Below are the code and all the weights of a small trained network. Each question names an input and a class and asks about switching units off, where a switched-off unit gives its printed mean instead of its output.

import numpy as np


def w(rows, s, z=0):
    codes = np.array(rows[::2]) - 128.0
    scale = np.full(codes.shape[1], s)
    scale[-1] = z or s
    return codes * scale


def norm(h):
    return h / np.sqrt((h * h).mean(-1, keepdims=True) + 1e-5)


def f(y):
    return y / 2 * (1 + np.tanh(0.7978845608 * (y + 0.044715 * y**3)))


def log_softmax(a):
    a = a - a.max(-1, keepdims=True)
    return a - np.log(np.exp(a).sum(-1, keepdims=True))


def net(x, mask):
    res = np.array(x, float).reshape(1, 4) / 4 @ E
    u = 0
    for l in range(4):
        y = f(norm(res) @ A[l][:, :-1].T + A[l][:, -1])
        res = res + np.where(mask[u : u + 9], y, B[l][:, -1]) @ B[l][:, :-1]
        u += 9
    return log_softmax(norm(res)[-1] @ U[:, :-1].T + U[:, -1])


A, B = {}, {}
E = w([
[31,74,6,133],'x0',
[133,63,156,213],'x1',
[1,194,206,155],'x2',
[149,197,85,198],'x3',
],0.0013)
A[0] = w([
[152,202,75,207,93],'L0N1',
[157,203,75,222,65],'L0N2',
[107,31,181,53,63],'L0N3',
[176,99,92,153,31],'L0N4',
[190,165,151,181,251],'L0N5',
[80,139,77,106,167],'L0N6',
[64,152,150,186,98],'L0N7',
[132,30,172,254,51],'L0N8',
[182,93,89,133,81],'L0N9',
],0.0059,0.0027)
B[0] = w([
[74,54,147,19,168],'L0N1',
[62,45,146,30,163],'L0N2',
[65,58,169,58,154],'L0N3',
[151,52,95,182,114],'L0N4',
[166,119,204,107,250],'L0N5',
[166,167,158,146,191],'L0N6',
[88,134,164,187,161],'L0N7',
[126,253,69,6,168],'L0N8',
[153,106,140,154,140],'L0N9',
],0.0043,0.0025)
A[1] = w([
[74,133,1,158,87],'L1N1',
[49,89,33,169,65],'L1N2',
[57,110,10,152,99],'L1N3',
[90,124,96,190,87],'L1N4',
[148,126,144,134,137],'L1N5',
[47,87,39,191,104],'L1N6',
[134,200,87,60,30],'L1N7',
[111,121,124,111,54],'L1N8',
[167,136,95,145,7],'L1N9',
],0.0044,0.0013)
B[1] = w([
[219,166,197,73,197],'L1N1',
[193,129,254,101,179],'L1N2',
[204,157,235,66,231],'L1N3',
[138,106,164,160,49],'L1N4',
[138,165,146,134,148],'L1N5',
[180,151,234,121,191],'L1N6',
[162,140,49,99,157],'L1N7',
[136,99,122,112,86],'L1N8',
[114,121,95,120,2],'L1N9',
],0.0031,0.00062)
A[2] = w([
[160,104,95,115,124],'L2N1',
[144,134,104,94,104],'L2N2',
[121,96,116,107,120],'L2N3',
[156,161,140,129,113],'L2N4',
[170,148,175,148,112],'L2N5',
[70,163,171,118,126],'L2N6',
[159,111,89,141,122],'L2N7',
[142,169,3,205,2],'L2N8',
[161,118,83,93,123],'L2N9',
],0.0056,0.0034)
B[2] = w([
[30,162,122,226,143],'L2N1',
[81,182,103,133,132],'L2N2',
[42,103,109,127,132],'L2N3',
[164,144,188,55,148],'L2N4',
[182,94,196,102,179],'L2N5',
[170,80,56,145,254],'L2N6',
[90,148,92,228,107],'L2N7',
[134,110,194,6,65],'L2N8',
[42,178,71,191,166],'L2N9',
],0.0026,0.0015)
A[3] = w([
[3,213,217,160,153],'L3N1',
[163,122,112,108,87],'L3N2',
[129,128,128,130,121],'L3N3',
[92,165,123,162,174],'L3N4',
[232,39,29,129,136],'L3N5',
[209,61,68,134,157],'L3N6',
[55,60,107,66,6],'L3N7',
[136,229,46,84,26],'L3N8',
[48,169,29,151,27],'L3N9',
],0.0039,0.0022)
B[3] = w([
[113,110,4,229,249],'L3N1',
[95,154,149,131,114],'L3N2',
[128,138,131,124,123],'L3N3',
[184,78,89,148,147],'L3N4',
[15,171,121,228,172],'L3N5',
[78,134,140,199,162],'L3N6',
[88,100,174,49,115],'L3N7',
[183,187,59,74,117],'L3N8',
[242,166,219,82,95],'L3N9',
],0.0031,0.0017)
U = w([
[87,112,85,228,253],'0',
[192,121,244,109,120],'1',
[27,45,131,48,38],'2',
[149,197,54,79,86],'3',
],0.011,0.0019)

Each question gives the input, the list of numbers given to net, and the class t.
The units are the neurons (one row each of A and B). Each row of codes is followed by its name. A weight is (code - 128) times the scale printed after its matrix; where a second scale follows, it is the last column's (A, B and U).
mask holds one flag per neuron, layer by layer. A switched-off neuron (its flag False) gives its mean, the last column of its row in B, instead of its output. The means were averaged over made-up inputs and are rounded, as every weight is.
A unit's drop is (log p(t) with every unit on - log p(t) with that unit switched off) / (log p(t) with every unit on - log p(t) with every unit switched off).
The circuit of an input: a set's keep is (log p(t) with only the set's units on - log p(t) with every unit switched off) / (log p(t) with every unit on - log p(t) with every unit switched off). Starting from the 12 units with the biggest drops (on a tie, the unit counted first), units are removed one at a time, each time the one whose removal leaves the highest keep (on an exact tie, the one counted first), for as long as the keep stays at least 0.8.
units of the circuit, in order: the units of the circuit, biggest drop first
most important unit: the unit with the biggest drop
k most important neurons: the k neurons with the biggest drops, biggest first
top k neurons in layer l: the k neurons of layer l with the biggest drops, biggest first
drop of u: that unit's drop, to one decimal
input [7,1,-1,-6], class 1: most important unit : L0N5
input [-6,1,6,4], class 0: 4 most important neurons : (L3N1 L0N7 L1N3 L1N1)
input [5,-5,-7,-1], class 0: units of the circuit, in order : (L0N8 L3N5)
input [-6,-6,2,8], class 2: units of the circuit, in order : (L0N1 L0N2)
input [-7,4,1,8], class 2: units of the circuit, in order : (L0N2 L0N1)
input [5,-6,0,-5], class 3: units of the circuit, in order : (L0N2 L0N1)
input [-5,-1,-3,8], class 2: units of the circuit, in order : (L0N2 L0N1)
input [8,7,-1,-8], class 1: top 2 neurons in layer 0 : (L0N5 L0N1)
input [6,2,3,-6], class 1: 3 most important neurons : (L0N5 L0N1 L0N2)
input [5,6,4,2], class 3: 2 most important neurons : (L0N8 L0N4)
input [-3,-1,-4,8], class 2: 2 most important neurons : (L0N2 L0N1)
input [4,6,0,7], class 2: 2 most important neurons : (L0N2 L0N1)
input [-5,-4,-5,-5], class 0: top 4 neurons in layer 1 : (L1N3 L1N2 L1N6 L1N1)
input [1,6,3,-5], class 3: units of the circuit, in order : (L0N8)
input [6,-2,-3,0], class 1: 2 most important neurons : (L0N5 L0N8)
input [5,-8,8,-7], class 0: top 3 neurons in layer 0 : (L0N8 L0N1 L0N2)
input [8,7,7,-4], class 1: top 2 neurons in layer 3 : (L3N5 L3N6)
input [4,-3,3,7], class 2: 2 most important neurons : (L0N1 L0N2)
input [-1,0,5,7], class 2: top 2 neurons in layer 0 : (L0N2 L0N1)
input [5,7,0,-1], class 3: units of the circuit, in order : (L0N8)
input [5,-5,-8,-2], class 0: drop of L0N8 : 0.5
input [7,1,-6,-3], class 1: drop of L1N2 : 0.7
input [0,4,2,-2], class 3: drop of L0N8 : 0.9
